Here is a tiny trained network, its code and every weight. The questions are about switching its units off for an input and a class, where a switched-off unit gives its printed mean instead of its output.

import numpy as np


def w(rows, s, z=0):
    codes = np.array(rows[::2]) - 128.0
    scale = np.full(codes.shape[1], s)
    scale[-1] = z or s
    return codes * scale


def norm(h):
    return h / np.sqrt((h * h).mean(-1, keepdims=True) + 1e-5)


def f(y):
    return y / 2 * (1 + np.tanh(0.7978845608 * (y + 0.044715 * y**3)))


def log_softmax(a):
    a = a - a.max(-1, keepdims=True)
    return a - np.log(np.exp(a).sum(-1, keepdims=True))


def net(x, mask):
    res = np.array(x, float).reshape(1, 6) / 4 @ E
    u = 0
    for l in range(3):
        y = f(norm(res) @ A[l][:, :-1].T + A[l][:, -1])
        res = res + np.where(mask[u : u + 5], y, B[l][:, -1]) @ B[l][:, :-1]
        u += 5
    return log_softmax(norm(res)[-1] @ U[:, :-1].T + U[:, -1])


A, B = {}, {}
E = w([
[147,74,233,255],'x0',
[89,127,132,95],'x1',
[226,21,97,239],'x2',
[165,47,218,107],'x3',
[206,148,137,171],'x4',
[156,127,103,72],'x5',
],0.0023)
A[0] = w([
[148,156,199,165,38],'0.n0',
[125,117,127,132,183],'0.n1',
[133,80,110,135,250],'0.n2',
[126,130,126,128,87],'0.n3',
[105,2,215,125,137],'0.n4',
],0.0053,0.0015)
B[0] = w([
[154,183,147,179,137],'0.n0',
[146,125,125,119,151],'0.n1',
[207,137,106,103,197],'0.n2',
[120,134,134,130,113],'0.n3',
[197,3,108,162,250],'0.n4',
],0.0042,0.002)
A[1] = w([
[72,156,236,174,39],'1.n0',
[129,151,161,32,4],'1.n1',
[64,109,86,253,178],'1.n2',
[39,118,137,159,227],'1.n3',
[57,96,208,148,87],'1.n4',
],0.0062,0.0023)
B[1] = w([
[187,130,130,207,144],'1.n0',
[81,169,145,115,147],'1.n1',
[132,159,109,3,254],'1.n2',
[180,104,111,54,196],'1.n3',
[191,82,135,138,141],'1.n4',
],0.005,0.0019)
A[2] = w([
[189,78,7,141,164],'2.n0',
[209,101,150,216,6],'2.n1',
[151,164,81,124,146],'2.n2',
[138,194,72,99,177],'2.n3',
[85,254,18,132,216],'2.n4',
],0.0041,0.0015)
B[2] = w([
[196,35,232,170,237],'2.n0',
[81,123,27,90,173],'2.n1',
[130,116,202,121,159],'2.n2',
[99,70,203,139,195],'2.n3',
[140,1,204,128,251],'2.n4',
],0.0038,0.0023)
U = w([
[211,24,146,174,234],'0',
[5,152,114,21,155],'1',
[140,254,125,206,3],'2',
],0.0091,0.0036)

Each question gives the input, the list of numbers given to net, and the class t.
The units are the neurons (one row each of A and B). Each row of codes is followed by its name. A weight is (code - 128) times the scale printed after its matrix; where a second scale follows, it is the last column's (A, B and U).
mask holds one flag per neuron, layer by layer. A switched-off neuron (its flag False) gives its mean, the last column of its row in B, instead of its output. The means were averaged over made-up inputs and are rounded, as every weight is.
A unit's drop is (log p(t) with every unit on - log p(t) with that unit switched off) / (log p(t) with every unit on - log p(t) with every unit switched off).
The circuit of an input: a set's keep is (log p(t) with only the set's units on - log p(t) with every unit switched off) / (log p(t) with every unit on - log p(t) with every unit switched off). Starting from the 12 units with the biggest drops (on a tie, the unit counted first), units are removed one at a time, each time the one whose removal leaves the highest keep (on an exact tie, the one counted first), for as long as the keep stays at least 0.8.
units of the circuit, in order: the units of the circuit, biggest drop first
top k neurons: the k neurons with the biggest drops, biggest first
k most important neurons of layer l: the k neurons of layer l with the biggest drops, biggest first
drop of u: that unit's drop, to one decimal
input [4,-1,-2,-4,8,-8], class 2: units of the circuit, in order : 2.n0; 0.n4
input [7,4,-8,-7,3,5], class 0: units of the circuit, in order : 2.n4
input [1,-6,-5,3,1,-5], class 2: 3 most important neurons of layer 2 : 2.n4; 2.n0; 2.n3
input [3,1,-5,-1,-6,-7], class 0: 2 most important neurons of layer 1 : 1.n3; 1.n4
input [-4,5,-2,5,7,-5], class 1: units of the circuit, in order : 2.n0; 1.n1
input [0,2,-1,-7,5,-1], class 1: 2 most important neurons of layer 0 : 0.n2; 0.n4
input [4,-7,-5,3,6,-8], class 2: units of the circuit, in order : 2.n4; 2.n0
input [4,5,4,-5,-8,3], class 1: top 2 neurons : 1.n2; 1.n0
input [-5,-5,-3,4,8,3], class 1: 2 most important neurons of layer 1 : 1.n1; 1.n0
input [0,8,4,-7,5,-7], class 1: top 2 neurons : 1.n2; 0.n4
input [5,-8,0,-2,6,-4], class 2: 2 most important neurons of layer 2 : 2.n4; 2.n0
input [-2,1,3,-4,-3,-8], class 1: drop of 1.n2 : 0.8
